Here is a tiny trained network, its code and every weight. The questions are about switching its units off for an input and a target symbol, where a switched-off unit gives its printed mean instead of its output.

import numpy as np


def w(rows, s, z=0):
    codes = np.array(rows[::2]) - 128.0
    scale = np.full(codes.shape[1], s)
    scale[-1] = z or s
    return codes * scale


def f(y):
    return np.maximum(y, 0)


def softmax(a):
    e = np.exp(a - a.max(-1, keepdims=True))
    return e / e.sum(-1, keepdims=True)


def log_softmax(a):
    a = a - a.max(-1, keepdims=True)
    return a - np.log(np.exp(a).sum(-1, keepdims=True))


def net(x, mask):
    ids = ['βγεξπσψω'.index(c) for c in x.split()]
    T = len(ids)
    res = E[ids] + P[:T]
    r = res
    for j in range(2):
        rows = slice(2 * j, 2 * j + 2)
        q, k, v = (r @ M[0][rows].T for M in (Q, K, V))
        z = softmax(np.where(np.tri(T) > 0, q @ k.T / 2**0.5, -1e9)) @ v
        o = O[0][rows]
        res = res + np.where(mask[j], z, o[:, -1]) @ o[:, :-1]
    y = f(res @ A[0][:, :-1].T + A[0][:, -1])
    res = res + np.where(mask[2:6], y, B[0][:, -1]) @ B[0][:, :-1]
    return log_softmax(res[-1] @ U[:, :-1].T + U[:, -1])


Q, K, V, O, A, B = {}, {}, {}, {}, {}, {}
E = w([
[105,59,124,177,51],'β',
[198,166,46,109,111],'γ',
[126,160,166,7,77],'ε',
[161,60,94,34,186],'ξ',
[143,79,250,143,187],'π',
[106,174,219,68,53],'σ',
[36,184,177,77,156],'ψ',
[173,196,124,90,61],'ω',
],0.02)
P = w([
[193,72,171,222,237],'0',
[183,108,155,157,178],'1',
[168,133,183,129,155],'2',
[148,131,187,99,139],'3',
[127,155,202,99,135],'4',
[119,163,213,83,122],'5',
[116,171,242,72,131],'6',
[126,179,250,76,132],'7',
[137,185,235,76,112],'8',
[163,162,253,72,147],'9',
],0.0048)
Q[0] = w([
[36,104,34,191,146],'head 1',
[151,138,126,2,148],'head 1',
[87,104,201,195,154],'head 2',
[217,156,205,40,29],'head 2',
],0.0098)
K[0] = w([
[188,103,130,175,88],'head 1',
[77,189,181,92,212],'head 1',
[36,158,127,152,189],'head 2',
[80,170,125,82,10],'head 2',
],0.012)
V[0] = w([
[42,150,99,130,160],'head 1',
[255,36,155,23,151],'head 1',
[133,165,54,141,41],'head 2',
[195,80,207,137,106],'head 2',
],0.0077)
O[0] = w([
[30,241,55,74,215,136],'head 1',
[128,61,91,106,126,253],'head 1',
[142,171,113,208,212,249],'head 2',
[47,153,144,204,2,226],'head 2',
],0.006,0.0032)
A[0] = w([
[129,40,60,254,86,82],'neuron 1',
[242,128,147,184,114,105],'neuron 2',
[136,230,90,107,84,5],'neuron 3',
[195,177,71,168,191,204],'neuron 4',
],0.0076,0.0023)
B[0] = w([
[64,177,139,86,245,161],'neuron 1',
[206,227,167,250,149,212],'neuron 2',
[118,88,202,157,178,254],'neuron 3',
[129,138,147,64,179,211],'neuron 4',
],0.012,0.0068)
U = w([
[51,149,96,189,168,69],'β',
[182,157,131,158,134,153],'γ',
[187,83,94,56,105,126],'ε',
[181,1,182,151,178,2],'ξ',
[95,29,151,251,171,157],'π',
[147,113,129,105,68,164],'σ',
[143,135,154,124,183,171],'ψ',
[126,174,113,219,27,177],'ω',
],0.0097,0.0047)

Each question gives the input, a string of symbols that net reads in full, and the target symbol t.
The units are the heads (2 rows each of Q, K, V and O) and the neurons (one row each of A and B). Each row of codes is followed by its name. A weight is (code - 128) times the scale printed after its matrix; where a second scale follows, it is the last column's (O, A, B and U).
mask holds one flag per unit, heads first, then neurons. A switched-off unit (its flag False) gives its mean, the last column of its rows in O or B, instead of its output. The means were averaged over made-up inputs and are rounded, as every weight is.
A unit's drop is (log p(t) with every unit on - log p(t) with that unit switched off) / (log p(t) with every unit on - log p(t) with every unit switched off).
The circuit of an input: a set's keep is (log p(t) with only the set's units on - log p(t) with every unit switched off) / (log p(t) with every unit on - log p(t) with every unit switched off). Starting from all 6 units, units are removed one at a time, each time the one whose removal leaves the highest keep (on an exact tie, the one counted first), for as long as the keep stays at least 0.8.
circuit, biggest first: the units of the circuit, biggest drop first
top k neurons: the k neurons with the biggest drops, biggest first
drop of u: that unit's drop, to one decimal
input ω ω γ ε ε π ξ ξ, target ε: circuit, biggest first -> neuron 3; neuron 2
input γ ω ω ψ ω ξ ω γ ω, target ψ: circuit, biggest first -> head 1; neuron 3
input ω ε ω γ ξ ε, target ε: circuit, biggest first -> neuron 2; head 1
input γ ω γ ξ π ω ω ε σ ω, target ω: circuit, biggest first -> neuron 4; head 2
input ω σ ω, target ω: top 2 neurons -> neuron 4; neuron 2
input γ ψ ω, target ψ: top 2 neurons -> neuron 3; neuron 4
input ω ω γ ψ γ γ, target ψ: drop of neuron 3 -> 0.2
input ε ε ε, target ε: drop of neuron 3 -> 0.2
input ε γ ω γ γ ω γ ε γ σ, target σ: drop of head 2 -> 0.1
input π ω γ γ β, target β: top neuron -> neuron 1
input π ω σ, target ω: top 2 neurons -> neuron 4; neuron 3
